Below is a small trained network, with its code and all its weights. Each question gives an input and a class and asks what happens when units are switched off, that is, made to give their printed mean instead of their output.

import numpy as np


def w(rows, s, z=0):
    codes = np.array(rows[::2]) - 128.0
    scale = np.full(codes.shape[1], s)
    scale[-1] = z or s
    return codes * scale


def f(y):
    return np.maximum(y, 0)


def log_softmax(a):
    a = a - a.max(-1, keepdims=True)
    return a - np.log(np.exp(a).sum(-1, keepdims=True))


def net(x, mask):
    res = np.array(x, float).reshape(1, 4) / 4 @ E
    y = f(res @ A[0][:, :-1].T + A[0][:, -1])
    res = res + np.where(mask, y, B[0][:, -1]) @ B[0][:, :-1]
    return log_softmax(res[-1] @ U[:, :-1].T + U[:, -1])


A, B = {}, {}
E = w([
[86,82,63,196,188,218,80,236,128,169],'x0',
[65,22,164,40,143,170,255,121,187,191],'x1',
[185,147,111,35,203,211,96,109,7,153],'x2',
[138,115,136,136,121,98,140,137,110,149],'x3',
],0.0099)
A[0] = w([
[140,149,133,195,102,105,119,152,165,83,179],'N1',
[97,100,107,167,138,179,91,213,126,165,142],'N2',
[141,134,131,84,153,105,174,148,97,125,177],'N3',
[105,106,113,160,142,127,128,155,154,141,102],'N4',
[151,162,114,204,77,100,84,142,143,86,205],'N5',
[124,120,144,185,74,94,103,166,188,80,201],'N6',
[60,99,148,156,70,126,164,137,189,133,147],'N7',
[183,173,117,115,129,128,60,143,76,116,155],'N8',
[112,127,157,86,78,71,173,97,124,101,254],'N9',
[191,178,138,101,137,122,137,81,45,91,244],'N10',
[109,154,89,160,168,146,89,166,70,121,119],'N11',
[100,102,176,141,109,132,171,138,209,147,184],'N12',
[91,88,36,172,178,160,108,251,123,163,156],'N13',
[122,103,146,55,175,166,150,105,125,186,63],'N14',
[82,166,126,200,91,93,119,127,160,106,202],'N15',
],0.012,0.0056)
B[0] = w([
[84,90,127,127,140,168,178,96,81,149,195],'N1',
[111,105,115,139,222,91,163,187,106,185,215],'N2',
[119,96,115,87,122,130,100,103,97,90,171],'N3',
[101,118,128,111,149,82,175,145,157,218,164],'N4',
[47,107,92,88,115,190,166,125,15,124,222],'N5',
[99,114,155,114,163,144,212,109,113,132,210],'N6',
[199,163,187,126,190,97,136,179,198,120,209],'N7',
[198,200,100,173,88,108,81,157,144,125,216],'N8',
[155,110,185,95,118,146,108,86,136,43,217],'N9',
[138,161,78,173,96,128,90,96,102,78,236],'N10',
[124,154,121,129,154,148,94,142,96,184,195],'N11',
[157,171,202,129,169,88,165,114,178,118,212],'N12',
[116,142,115,134,254,120,136,190,107,232,251],'N13',
[35,66,126,100,87,203,239,85,95,128,200],'N14',
[88,18,125,144,89,134,178,92,112,84,204],'N15',
],0.0088,0.018)
U = w([
[60,63,144,116,39,173,156,67,91,83,235],'0',
[52,50,83,113,152,147,169,144,78,190,99],'1',
[148,150,96,149,60,107,2,99,106,102,140],'2',
[141,172,113,164,155,137,34,214,98,180,110],'3',
[175,111,175,106,128,83,139,111,225,81,134],'4',
[125,145,171,149,168,82,149,197,216,191,2],'5',
],0.0096,0.0016)

Each question gives the input, the list of numbers given to net, and the class t.
The units are the neurons (one row each of A and B). Each row of codes is followed by its name. A weight is (code - 128) times the scale printed after its matrix; where a second scale follows, it is the last column's (A, B and U).
mask holds one flag per neuron, in row order. A switched-off neuron (its flag False) gives its mean, the last column of its row in B, instead of its output. The means were averaged over made-up inputs and are rounded, as every weight is.
A unit's drop is (log p(t) with every unit on - log p(t) with that unit switched off) / (log p(t) with every unit on - log p(t) with every unit switched off).
The circuit of an input: a set's keep is (log p(t) with only the set's units on - log p(t) with every unit switched off) / (log p(t) with every unit on - log p(t) with every unit switched off). Starting from the 12 units with the biggest drops (on a tie, the unit counted first), units are removed one at a time, each time the one whose removal leaves the highest keep (on an exact tie, the one counted first), for as long as the keep stays at least 0.8.
units of the circuit, in order: the units of the circuit, biggest drop first
top k neurons: the k neurons with the biggest drops, biggest first
drop of u: that unit's drop, to one decimal
input [1,-6,1,-3], class 3: units of the circuit, in order -> (N8)
input [-2,1,-6,3], class 4: top 3 neurons -> (N7, N12, N14)
input [1,1,0,-1], class 5: top 2 neurons -> (N5, N14)
input [8,1,-8,-1], class 5: top 3 neurons -> (N7, N12, N14)
input [-5,1,-8,-4], class 4: top 3 neurons -> (N7, N12, N14)
input [1,3,-8,7], class 5: top 2 neurons -> (N7, N4)
input [-4,-4,1,-8], class 2: top 2 neurons -> (N14, N8)
input [-4,1,-2,-7], class 4: top 2 neurons -> (N14, N5)
input [-1,-3,-8,-7], class 0: drop of N13 -> 0.3
input [1,0,7,1], class 3: drop of N5 -> 0.2
input [-7,5,5,-5], class 0: drop of N12 -> 0.0
